Below are the code and all the weights of a small trained network. Each question names an input and a class and asks about switching units off, where a switched-off unit gives its printed mean instead of its output.

import numpy as np


def w(rows, s, z=0):
    codes = np.array(rows[::2]) - 128.0
    scale = np.full(codes.shape[1], s)
    scale[-1] = z or s
    return codes * scale


def f(y):
    return y / 2 * (1 + np.tanh(0.7978845608 * (y + 0.044715 * y**3)))


def log_softmax(a):
    a = a - a.max(-1, keepdims=True)
    return a - np.log(np.exp(a).sum(-1, keepdims=True))


def net(x, mask):
    res = np.array(x, float).reshape(1, 4) / 4 @ E
    y = f(res @ A[0][:, :-1].T + A[0][:, -1])
    res = res + np.where(mask, y, B[0][:, -1]) @ B[0][:, :-1]
    return log_softmax(res[-1] @ U[:, :-1].T + U[:, -1])


A, B = {}, {}
E = w([
[7,111,129,172],'x0',
[98,254,190,253],'x1',
[186,32,39,192],'x2',
[131,119,125,122],'x3',
],0.0086)
A[0] = w([
[74,77,170,148,129],'neuron 0',
[56,106,88,164,119],'neuron 1',
[103,99,238,94,143],'neuron 2',
[109,167,156,82,72],'neuron 3',
[153,114,77,167,147],'neuron 4',
[190,135,30,18,148],'neuron 5',
[85,153,168,100,110],'neuron 6',
[84,108,87,86,135],'neuron 7',
[158,136,57,152,72],'neuron 8',
[115,108,171,205,158],'neuron 9',
[77,68,145,79,89],'neuron 10',
[228,157,91,183,254],'neuron 11',
[109,191,171,158,177],'neuron 12',
[101,180,175,130,151],'neuron 13',
[90,41,154,65,65],'neuron 14',
[101,145,159,70,136],'neuron 15',
[144,47,76,156,141],'neuron 16',
[96,153,119,100,204],'neuron 17',
[123,72,171,90,95],'neuron 18',
[117,121,169,47,164],'neuron 19',
[116,168,181,253,224],'neuron 20',
[131,65,137,184,99],'neuron 21',
[246,158,159,151,110],'neuron 22',
[126,142,116,134,246],'neuron 23',
[104,123,211,83,115],'neuron 24',
[214,151,125,98,93],'neuron 25',
[123,130,195,83,93],'neuron 26',
[169,89,126,192,104],'neuron 27',
[24,114,100,139,74],'neuron 28',
[167,93,114,103,88],'neuron 29',
[79,172,99,158,116],'neuron 30',
[127,112,213,103,126],'neuron 31',
],0.012,0.0064)
B[0] = w([
[132,131,154,45,156],'neuron 0',
[148,166,127,2,165],'neuron 1',
[143,123,84,113,169],'neuron 2',
[108,162,92,93,150],'neuron 3',
[125,139,80,75,162],'neuron 4',
[77,103,134,137,204],'neuron 5',
[143,143,95,103,164],'neuron 6',
[93,90,142,151,159],'neuron 7',
[124,228,107,103,144],'neuron 8',
[92,95,125,107,174],'neuron 9',
[104,116,162,165,161],'neuron 10',
[131,89,119,99,204],'neuron 11',
[78,52,142,103,203],'neuron 12',
[128,102,82,130,186],'neuron 13',
[90,124,121,152,172],'neuron 14',
[123,120,83,132,161],'neuron 15',
[110,120,99,140,189],'neuron 16',
[175,104,104,110,163],'neuron 17',
[108,136,134,173,146],'neuron 18',
[78,82,86,150,170],'neuron 19',
[102,70,105,152,249],'neuron 20',
[115,185,97,69,150],'neuron 21',
[36,142,159,66,172],'neuron 22',
[166,70,118,141,169],'neuron 23',
[131,140,79,125,164],'neuron 24',
[97,155,151,45,155],'neuron 25',
[134,144,116,113,149],'neuron 26',
[104,160,81,130,156],'neuron 27',
[139,197,172,44,168],'neuron 28',
[75,145,147,133,152],'neuron 29',
[112,132,112,116,163],'neuron 30',
[149,142,68,161,149],'neuron 31',
],0.0081,0.015)
U = w([
[121,103,100,92,255],'0',
[127,165,10,101,62],'1',
[59,174,206,38,128],'2',
[64,94,142,140,68],'3',
[179,79,146,127,160],'4',
[246,208,185,181,28],'5',
[169,220,146,199,18],'6',
],0.013,0.007)

Each question gives the input, the list of numbers given to net, and the class t.
The units are the neurons (one row each of A and B). Each row of codes is followed by its name. A weight is (code - 128) times the scale printed after its matrix; where a second scale follows, it is the last column's (A, B and U).
mask holds one flag per neuron, in row order. A switched-off neuron (its flag False) gives its mean, the last column of its row in B, instead of its output. The means were averaged over made-up inputs and are rounded, as every weight is.
A unit's drop is (log p(t) with every unit on - log p(t) with that unit switched off) / (log p(t) with every unit on - log p(t) with every unit switched off).
The circuit of an input: a set's keep is (log p(t) with only the set's units on - log p(t) with every unit switched off) / (log p(t) with every unit on - log p(t) with every unit switched off). Starting from the 12 units with the biggest drops (on a tie, the unit counted first), units are removed one at a time, each time the one whose removal leaves the highest keep (on an exact tie, the one counted first), for as long as the keep stays at least 0.8.
circuit, biggest first: the units of the circuit, biggest drop first
k most important neurons: the k neurons with the biggest drops, biggest first
drop of u: that unit's drop, to one decimal
input [3,7,-3,6], class 3: circuit, biggest first	(neuron 20)
input [-7,6,6,-4], class 2: 2 most important neurons	(neuron 22; neuron 25)
input [5,-7,-5,-2], class 3: circuit, biggest first	(neuron 10; neuron 19)
input [7,2,-5,-8], class 0: circuit, biggest first	(neuron 13; neuron 22; neuron 17)
input [7,2,1,0], class 2: circuit, biggest first	(neuron 28; neuron 1)
input [7,-6,-1,0], class 2: circuit, biggest first	(neuron 28; neuron 20)
input [-1,-4,-3,-3], class 3: 2 most important neurons	(neuron 1; neuron 5)
input [-8,-8,0,-4], class 2: 2 most important neurons	(neuron 25; neuron 20)
input [7,4,-4,7], class 0: 2 most important neurons	(neuron 20; neuron 13)
input [8,6,0,-3], class 2: 2 most important neurons	(neuron 28; neuron 1)
input [-5,-8,-7,-3], class 3: 2 most important neurons	(neuron 5; neuron 19)
input [-8,2,-3,-1], class 2: drop of neuron 22	0.7
input [-4,6,-6,6], class 0: drop of neuron 12	0.3
input [-6,3,-1,1], class 2: circuit, biggest first	(neuron 22)
input [-4,-8,-7,0], class 3: drop of neuron 5	0.5
